Below are the code and all the weights of a small trained network. Each question names an input and a target symbol and asks about switching units off, where a switched-off unit gives its printed mean instead of its output.

import numpy as np


def w(rows, s, z=0):
    codes = np.array(rows[::2]) - 128.0
    scale = np.full(codes.shape[1], s)
    scale[-1] = z or s
    return codes * scale


def norm(h):
    return h / np.sqrt((h * h).mean(-1, keepdims=True) + 1e-5)


def f(y):
    return np.maximum(y, 0)


def softmax(a):
    e = np.exp(a - a.max(-1, keepdims=True))
    return e / e.sum(-1, keepdims=True)


def log_softmax(a):
    a = a - a.max(-1, keepdims=True)
    return a - np.log(np.exp(a).sum(-1, keepdims=True))


def net(x, mask):
    ids = ['αβγδεζηλμξπτφψω'.index(c) for c in x.split()]
    T = len(ids)
    res = E[ids] + P[:T]
    u = 0
    for l in range(2):
        q, k, v = (norm(res) @ M[l].T for M in (Q, K, V))
        z = softmax(np.where(np.tri(T) > 0, q @ k.T / 2**0.5, -1e9)) @ v
        res = res + np.where(mask[u], z, O[l][:, -1]) @ O[l][:, :-1]
        u += 1
        y = f(norm(res) @ A[l][:, :-1].T + A[l][:, -1])
        res = res + np.where(mask[u : u + 16], y, B[l][:, -1]) @ B[l][:, :-1]
        u += 16
    return log_softmax(norm(res)[-1] @ U[:, :-1].T + U[:, -1])


Q, K, V, O, A, B = {}, {}, {}, {}, {}, {}
E = w([
[159,173,132,39,96,141],'α',
[123,34,87,158,79,126],'β',
[119,31,64,141,128,152],'γ',
[156,194,136,57,81,119],'δ',
[130,172,206,153,151,184],'ε',
[162,173,134,45,90,141],'ζ',
[131,125,131,152,182,10],'η',
[115,201,183,157,59,84],'λ',
[115,41,53,154,102,159],'μ',
[117,67,82,194,82,96],'ξ',
[137,141,185,132,177,209],'π',
[108,125,124,126,155,253],'τ',
[116,42,74,164,124,117],'φ',
[152,158,106,48,90,170],'ψ',
[139,148,190,137,163,204],'ω',
],0.0054)
P = w([
[253,162,104,167,123,181],'0',
[175,151,111,151,136,153],'1',
[153,121,141,127,123,140],'2',
[125,114,144,119,122,135],'3',
[97,111,144,110,124,128],'4',
[76,91,144,101,122,123],'5',
],0.0073)
Q[0] = w([
[136,123,6,181,167,111],'L0H0',
[156,136,99,63,99,87],'L0H0',
],0.015)
K[0] = w([
[251,151,122,159,143,140],'L0H0',
[113,117,181,177,153,152],'L0H0',
],0.017)
V[0] = w([
[90,140,87,86,1,236],'L0H0',
[121,170,121,157,7,19],'L0H0',
],0.0087)
O[0] = w([
[235,38,224,97,161,66,169],'L0H0',
[110,90,239,187,3,161,7],'L0H0',
],0.0043,0.0014)
A[0] = w([
[174,7,25,191,102,134,84],'L0N0',
[131,175,103,237,129,64,143],'L0N1',
[165,157,183,101,120,188,75],'L0N2',
[164,107,103,109,78,87,71],'L0N3',
[127,77,132,112,119,62,5],'L0N4',
[137,131,186,117,138,173,76],'L0N5',
[106,94,35,145,53,196,80],'L0N6',
[92,128,86,123,101,153,55],'L0N7',
[73,169,133,170,143,123,36],'L0N8',
[115,160,152,60,84,251,129],'L0N9',
[54,51,29,171,113,88,144],'L0N10',
[106,217,167,45,149,143,182],'L0N11',
[154,170,159,179,169,2,96],'L0N12',
[71,187,108,95,106,80,73],'L0N13',
[105,79,111,126,83,107,145],'L0N14',
[121,90,106,195,118,73,64],'L0N15',
],0.0085,0.0025)
B[0] = w([
[203,177,165,139,226,44,248],'L0N0',
[204,112,114,192,93,175,202],'L0N1',
[196,94,157,87,101,148,188],'L0N2',
[163,129,154,99,142,163,164],'L0N3',
[111,89,90,41,85,111,168],'L0N4',
[134,89,123,67,73,137,163],'L0N5',
[207,140,68,98,154,49,217],'L0N6',
[98,147,123,112,133,67,164],'L0N7',
[171,116,157,96,146,163,161],'L0N8',
[119,237,199,131,128,160,198],'L0N9',
[126,34,249,143,167,107,253],'L0N10',
[97,123,102,186,190,227,204],'L0N11',
[218,92,79,160,98,61,198],'L0N12',
[142,90,181,158,123,176,175],'L0N13',
[110,113,120,126,160,74,181],'L0N14',
[159,153,147,195,174,97,175],'L0N15',
],0.013,0.005)
Q[1] = w([
[214,77,255,2,144,167],'L1H0',
[80,66,25,118,140,141],'L1H0',
],0.012)
K[1] = w([
[54,2,233,74,106,6],'L1H0',
[163,170,109,34,186,192],'L1H0',
],0.012)
V[1] = w([
[91,207,169,2,196,110],'L1H0',
[210,195,129,133,72,223],'L1H0',
],0.011)
O[1] = w([
[227,67,73,185,71,104,5],'L1H0',
[2,31,120,129,123,72,216],'L1H0',
],0.0056,0.0025)
A[1] = w([
[175,147,94,106,154,91,75],'L1N0',
[149,110,112,129,147,51,93],'L1N1',
[144,149,76,163,141,7,87],'L1N2',
[129,146,122,132,120,148,65],'L1N3',
[37,142,147,106,120,130,109],'L1N4',
[94,116,111,122,148,139,47],'L1N5',
[90,145,184,126,73,141,59],'L1N6',
[149,148,114,108,144,117,87],'L1N7',
[144,121,160,152,167,92,26],'L1N8',
[91,141,137,149,75,118,37],'L1N9',
[85,146,142,143,73,110,62],'L1N10',
[126,107,69,140,152,88,86],'L1N11',
[159,141,93,164,135,123,106],'L1N12',
[61,213,135,126,141,105,3],'L1N13',
[129,129,116,123,132,108,65],'L1N14',
[133,111,116,105,101,102,56],'L1N15',
],0.016,0.0021)
B[1] = w([
[94,118,106,182,93,105,221],'L1N0',
[149,155,161,157,169,123,243],'L1N1',
[141,204,59,158,203,4,255],'L1N2',
[133,154,134,146,148,125,136],'L1N3',
[103,125,169,214,133,168,160],'L1N4',
[97,89,87,119,150,133,145],'L1N5',
[118,159,57,119,111,58,165],'L1N6',
[117,112,127,157,114,132,162],'L1N7',
[161,89,180,143,142,89,241],'L1N8',
[101,154,184,169,86,144,134],'L1N9',
[118,153,187,174,100,161,136],'L1N10',
[167,154,123,70,145,120,179],'L1N11',
[82,166,96,109,113,133,182],'L1N12',
[77,147,192,14,159,98,157],'L1N13',
[136,129,139,133,133,122,138],'L1N14',
[71,106,146,114,124,116,148],'L1N15',
],0.024,0.0084)
U = w([
[123,68,162,80,101,126,101],'α',
[228,131,147,115,69,184,130],'β',
[136,141,28,205,78,184,107],'γ',
[80,73,112,37,35,48,175],'δ',
[21,73,106,199,190,204,171],'ε',
[112,72,158,85,102,117,38],'ζ',
[35,221,225,40,177,142,86],'η',
[46,186,174,212,29,116,133],'λ',
[176,77,74,197,46,140,43],'μ',
[184,242,114,43,33,113,32],'ξ',
[97,127,37,65,183,165,75],'π',
[156,197,88,179,191,24,254],'τ',
[183,222,160,147,149,248,106],'φ',
[180,52,254,187,175,99,83],'ψ',
[97,95,59,77,188,163,84],'ω',
],0.0085,0.0017)

Each question gives the input, a string of symbols that net reads in full, and the target symbol t.
The units are the heads (2 rows each of Q, K, V and O) and the neurons (one row each of A and B). Each row of codes is followed by its name. A weight is (code - 128) times the scale printed after its matrix; where a second scale follows, it is the last column's (O, A, B and U).
mask holds one flag per unit, layer by layer, with each layer's heads first. A switched-off unit (its flag False) gives its mean, the last column of its rows in O or B, instead of its output. The means were averaged over made-up inputs and are rounded, as every weight is.
A unit's drop is (log p(t) with every unit on - log p(t) with that unit switched off) / (log p(t) with every unit on - log p(t) with every unit switched off).
The circuit of an input: a set's keep is (log p(t) with only the set's units on - log p(t) with every unit switched off) / (log p(t) with every unit on - log p(t) with every unit switched off). Starting from the 12 units with the biggest drops (on a tie, the unit counted first), units are removed one at a time, each time the one whose removal leaves the highest keep (on an exact tie, the one counted first), for as long as the keep stays at least 0.8.
units of the circuit, in order: the units of the circuit, biggest drop first
unit that matters most: the unit with the biggest drop
k most important neurons: the k neurons with the biggest drops, biggest first
k most important neurons of layer l: the k neurons of layer l with the biggest drops, biggest first
drop when u is switched off: that unit's drop, to one decimal
input ε γ α, target γ: 3 most important neurons of layer 1	(L1N2, L1N1, L1N8)
input α ξ γ ε, target γ: unit that matters most	L0H0
input ω δ ω, target δ: 2 most important neurons of layer 1	(L1N2, L1N6)
input α ω τ η δ, target η: units of the circuit, in order	(L1N13, L0N9, L0H0, L1N2)
input φ λ ξ φ δ ω, target δ: 3 most important neurons of layer 0	(L0N0, L0N6, L0N10)
input ξ ζ δ μ π α, target π: 2 most important neurons	(L0N11, L0N0)
input π ε ε, target ε: 2 most important neurons	(L0N11, L0N6)
input δ η π φ ψ, target φ: 2 most important neurons	(L1N2, L0N11)
input φ ε φ μ η ε, target η: 3 most important neurons	(L0N9, L1N13, L0N0)
input δ η ξ η π π, target π: 3 most important neurons	(L0N10, L0N11, L0N0)
input φ η α α ω δ, target ω: 4 most important neurons	(L0N11, L0N0, L0N10, L1N2)
input ζ ε π, target ε: 2 most important neurons	(L0N6, L0N0)
input β η γ ψ, target γ: 2 most important neurons	(L0N10, L1N2)
input ε η η η η ψ, target η: unit that matters most	L0N9
input τ τ φ η φ ω, target φ: 2 most important neurons	(L1N2, L0N11)
input η ω ξ δ, target ξ: 2 most important neurons	(L0N10, L1N2)
input δ ψ ε η τ, target η: 3 most important neurons	(L0N9, L1N13, L0N12)
input ε ζ μ β ε, target β: 2 most important neurons of layer 1	(L1N2, L1N8)
input α ε λ ξ β α, target β: 2 most important neurons of layer 0	(L0N10, L0N6)
input ε τ λ, target λ: unit that matters most	L0H0
input φ δ η β β π, target β: drop when L1N8 is switched off	0.1
